Below are the code and all the weights of a small trained network. Each question names an input and a target symbol and asks about switching units off, where a switched-off unit gives its printed mean instead of its output.

import numpy as np


def w(rows, s, z=0):
    codes = np.array(rows[::2]) - 128.0
    scale = np.full(codes.shape[1], s)
    scale[-1] = z or s
    return codes * scale


def norm(h):
    return h / np.sqrt((h * h).mean(-1, keepdims=True) + 1e-5)


def f(y):
    return y / 2 * (1 + np.tanh(0.7978845608 * (y + 0.044715 * y**3)))


def softmax(a):
    e = np.exp(a - a.max(-1, keepdims=True))
    return e / e.sum(-1, keepdims=True)


def log_softmax(a):
    a = a - a.max(-1, keepdims=True)
    return a - np.log(np.exp(a).sum(-1, keepdims=True))


def net(x, mask):
    ids = ['Παβγδεζηθλμστψω'.index(c) for c in x.split()]
    T = len(ids)
    res = E[ids] + P[:T]
    u = 0
    for l in range(2):
        q, k, v = (norm(res) @ M[l].T for M in (Q, K, V))
        z = softmax(np.where(np.tri(T) > 0, q @ k.T / 3**0.5, -1e9)) @ v
        res = res + np.where(mask[u], z, O[l][:, -1]) @ O[l][:, :-1]
        u += 1
        y = f(norm(res) @ A[l][:, :-1].T + A[l][:, -1])
        res = res + np.where(mask[u : u + 8], y, B[l][:, -1]) @ B[l][:, :-1]
        u += 8
    return log_softmax(norm(res)[-1] @ U[:, :-1].T + U[:, -1])


Q, K, V, O, A, B = {}, {}, {}, {}, {}, {}
E = w([
[107,122,148,102],'Π',
[166,94,95,4],'α',
[33,212,135,52],'β',
[163,98,223,216],'γ',
[89,149,93,92],'δ',
[103,121,162,114],'ε',
[186,65,145,132],'ζ',
[124,172,146,116],'η',
[193,138,238,240],'θ',
[107,123,148,101],'λ',
[110,111,129,205],'μ',
[188,33,170,222],'σ',
[100,122,156,143],'τ',
[130,167,103,174],'ψ',
[89,111,171,93],'ω',
],0.023)
P = w([
[5,28,72,142],'0',
[10,53,119,119],'1',
[21,81,133,114],'2',
[18,91,140,104],'3',
[38,118,154,107],'4',
[60,152,153,110],'5',
[74,161,176,103],'6',
[83,179,179,109],'7',
[99,192,193,114],'8',
[112,194,214,125],'9',
],0.0032)
Q[0] = w([
[96,68,2,144],'L0H0',
[196,53,33,108],'L0H0',
[140,136,103,157],'L0H0',
],0.0082)
K[0] = w([
[71,89,74,137],'L0H0',
[78,6,102,99],'L0H0',
[93,153,112,144],'L0H0',
],0.011)
V[0] = w([
[99,92,48,137],'L0H0',
[59,2,75,135],'L0H0',
[120,75,131,127],'L0H0',
],0.0077)
O[0] = w([
[153,99,144,139,1],'L0H0',
[221,203,189,110,164],'L0H0',
[84,199,105,254,156],'L0H0',
],0.0097,0.0021)
A[0] = w([
[244,34,143,59,70],'L0N0',
[247,48,150,169,91],'L0N1',
[171,124,213,155,67],'L0N2',
[95,188,48,188,181],'L0N3',
[141,1,165,33,245],'L0N4',
[18,139,158,132,85],'L0N5',
[138,89,71,226,57],'L0N6',
[171,192,90,54,253],'L0N7',
],0.0094,0.0028)
B[0] = w([
[112,112,6,167,152],'L0N0',
[121,92,151,217,168],'L0N1',
[107,91,146,122,190],'L0N2',
[161,157,113,1,148],'L0N3',
[115,134,99,189,234],'L0N4',
[115,206,60,121,254],'L0N5',
[192,121,190,127,142],'L0N6',
[82,69,211,73,171],'L0N7',
],0.0086,0.0058)
Q[1] = w([
[117,205,175,105],'L1H0',
[7,173,155,82],'L1H0',
[31,134,77,33],'L1H0',
],0.012)
K[1] = w([
[114,152,98,95],'L1H0',
[118,153,25,4],'L1H0',
[76,164,120,53],'L1H0',
],0.013)
V[1] = w([
[35,57,60,69],'L1H0',
[148,78,166,253],'L1H0',
[184,153,118,75],'L1H0',
],0.0079)
O[1] = w([
[47,80,232,221,186],'L1H0',
[51,254,97,126,4],'L1H0',
[129,62,167,163,115],'L1H0',
],0.0088,0.0036)
A[1] = w([
[119,226,115,206,15],'L1N0',
[237,85,63,153,215],'L1N1',
[213,99,181,254,45],'L1N2',
[202,213,175,72,103],'L1N3',
[235,89,40,67,3],'L1N4',
[87,81,192,186,163],'L1N5',
[229,46,156,101,218],'L1N6',
[122,70,106,110,29],'L1N7',
],0.011,0.0036)
B[1] = w([
[158,192,173,146,179],'L1N0',
[4,49,13,164,157],'L1N1',
[149,23,171,81,175],'L1N2',
[101,95,76,123,191],'L1N3',
[98,2,190,189,143],'L1N4',
[182,184,114,154,254],'L1N5',
[200,118,63,180,199],'L1N6',
[62,126,151,139,135],'L1N7',
],0.009,0.0073)
U = w([
[214,122,91,68,187],'Π',
[146,101,239,154,36],'α',
[183,94,168,143,121],'β',
[168,206,185,178,215],'γ',
[183,49,210,80,164],'δ',
[130,139,73,68,189],'ε',
[135,127,112,120,37],'ζ',
[23,92,136,170,107],'η',
[77,171,29,214,114],'θ',
[195,117,103,76,170],'λ',
[137,127,115,113,43],'μ',
[182,134,95,177,3],'σ',
[149,228,34,113,200],'τ',
[138,3,33,116,140],'ψ',
[76,119,180,22,172],'ω',
],0.013,0.0037)

Each question gives the input, a string of symbols that net reads in full, and the target symbol t.
The units are the heads (3 rows each of Q, K, V and O) and the neurons (one row each of A and B). Each row of codes is followed by its name. A weight is (code - 128) times the scale printed after its matrix; where a second scale follows, it is the last column's (O, A, B and U).
mask holds one flag per unit, layer by layer, with each layer's heads first. A switched-off unit (its flag False) gives its mean, the last column of its rows in O or B, instead of its output. The means were averaged over made-up inputs and are rounded, as every weight is.
A unit's drop is (log p(t) with every unit on - log p(t) with that unit switched off) / (log p(t) with every unit on - log p(t) with every unit switched off).
The circuit of an input: a set's keep is (log p(t) with only the set's units on - log p(t) with every unit switched off) / (log p(t) with every unit on - log p(t) with every unit switched off). Starting from the 12 units with the biggest drops (on a tie, the unit counted first), units are removed one at a time, each time the one whose removal leaves the highest keep (on an exact tie, the one counted first), for as long as the keep stays at least 0.8.
units of the circuit, in order: the units of the circuit, biggest drop first
unit that matters most: the unit with the biggest drop
top k neurons: the k neurons with the biggest drops, biggest first
k most important neurons of layer l: the k neurons of layer l with the biggest drops, biggest first
input Π σ θ λ μ τ λ λ, target θ: top 2 neurons => L0N5, L1N2
input ψ α μ τ ω, target α: 3 most important neurons of layer 0 => L0N6, L0N0, L0N5
input δ τ ω μ ε, target δ: units of the circuit, in order => L1H0, L0H0
input δ β τ Π η ω τ ψ Π Π, target ψ: units of the circuit, in order => L0H0
input Π θ Π, target θ: 2 most important neurons of layer 1 => L1N2, L1N5
input δ τ Π Π, target δ: units of the circuit, in order => L1H0, L0H0
input ω Π ω, target ω: units of the circuit, in order => L0H0, L1H0, L1N6, L1N5
input β τ α α ε α η, target η: units of the circuit, in order => L0H0, L1H0, L0N5
input ψ μ ζ σ τ ε σ λ λ Π, target ψ: units of the circuit, in order => L1H0, L0N3, L0N6
input ψ τ Π τ β ε τ η σ η, target η: units of the circuit, in order => L0H0, L1H0
input α τ λ, target α: units of the circuit, in order => L0H0, L0N0
input τ ω β λ α τ λ λ τ ζ, target θ: units of the circuit, in order => L1H0, L0N1
input Π ζ λ τ δ τ τ, target δ: units of the circuit, in order => L1H0, L1N2
input λ τ ε τ λ ω, target ω: 4 most important neurons of layer 1 => L1N6, L1N5, L1N0, L1N3
input ψ Π δ α σ β τ λ δ Π, target δ: units of the circuit, in order => L1H0
input β ζ Π Π β δ σ σ σ ε, target δ: units of the circuit, in order => L1H0, L1N2
input ζ Π τ τ Π, target Π: 3 most important neurons of layer 0 => L0N1, L0N4, L0N7
input δ Π ω λ μ τ, target δ: units of the circuit, in order => L1N2, L0H0
input λ τ θ μ Π, target θ: 2 most important neurons of layer 0 => L0N5, L0N4
input λ Π τ δ τ ω, target δ: units of the circuit, in order => L1H0, L0H0
input τ γ λ τ, target γ: unit that matters most => L0N3
input ω α τ λ μ δ, target δ: 2 most important neurons of layer 0 => L0N7, L0N3
input λ ψ ω ψ ω ω, target ψ: top 2 neurons => L0N3, L0N4
input Π α η θ ζ ψ τ, target ψ: top 2 neurons => L0N3, L1N0
input σ μ λ τ ω γ τ τ, target γ: 3 most important neurons of layer 1 => L1N0, L1N1, L1N3
input ω σ τ, target τ: top 2 neurons => L0N3, L1N3
input α τ τ λ Π τ, target α: top neuron => L1N2
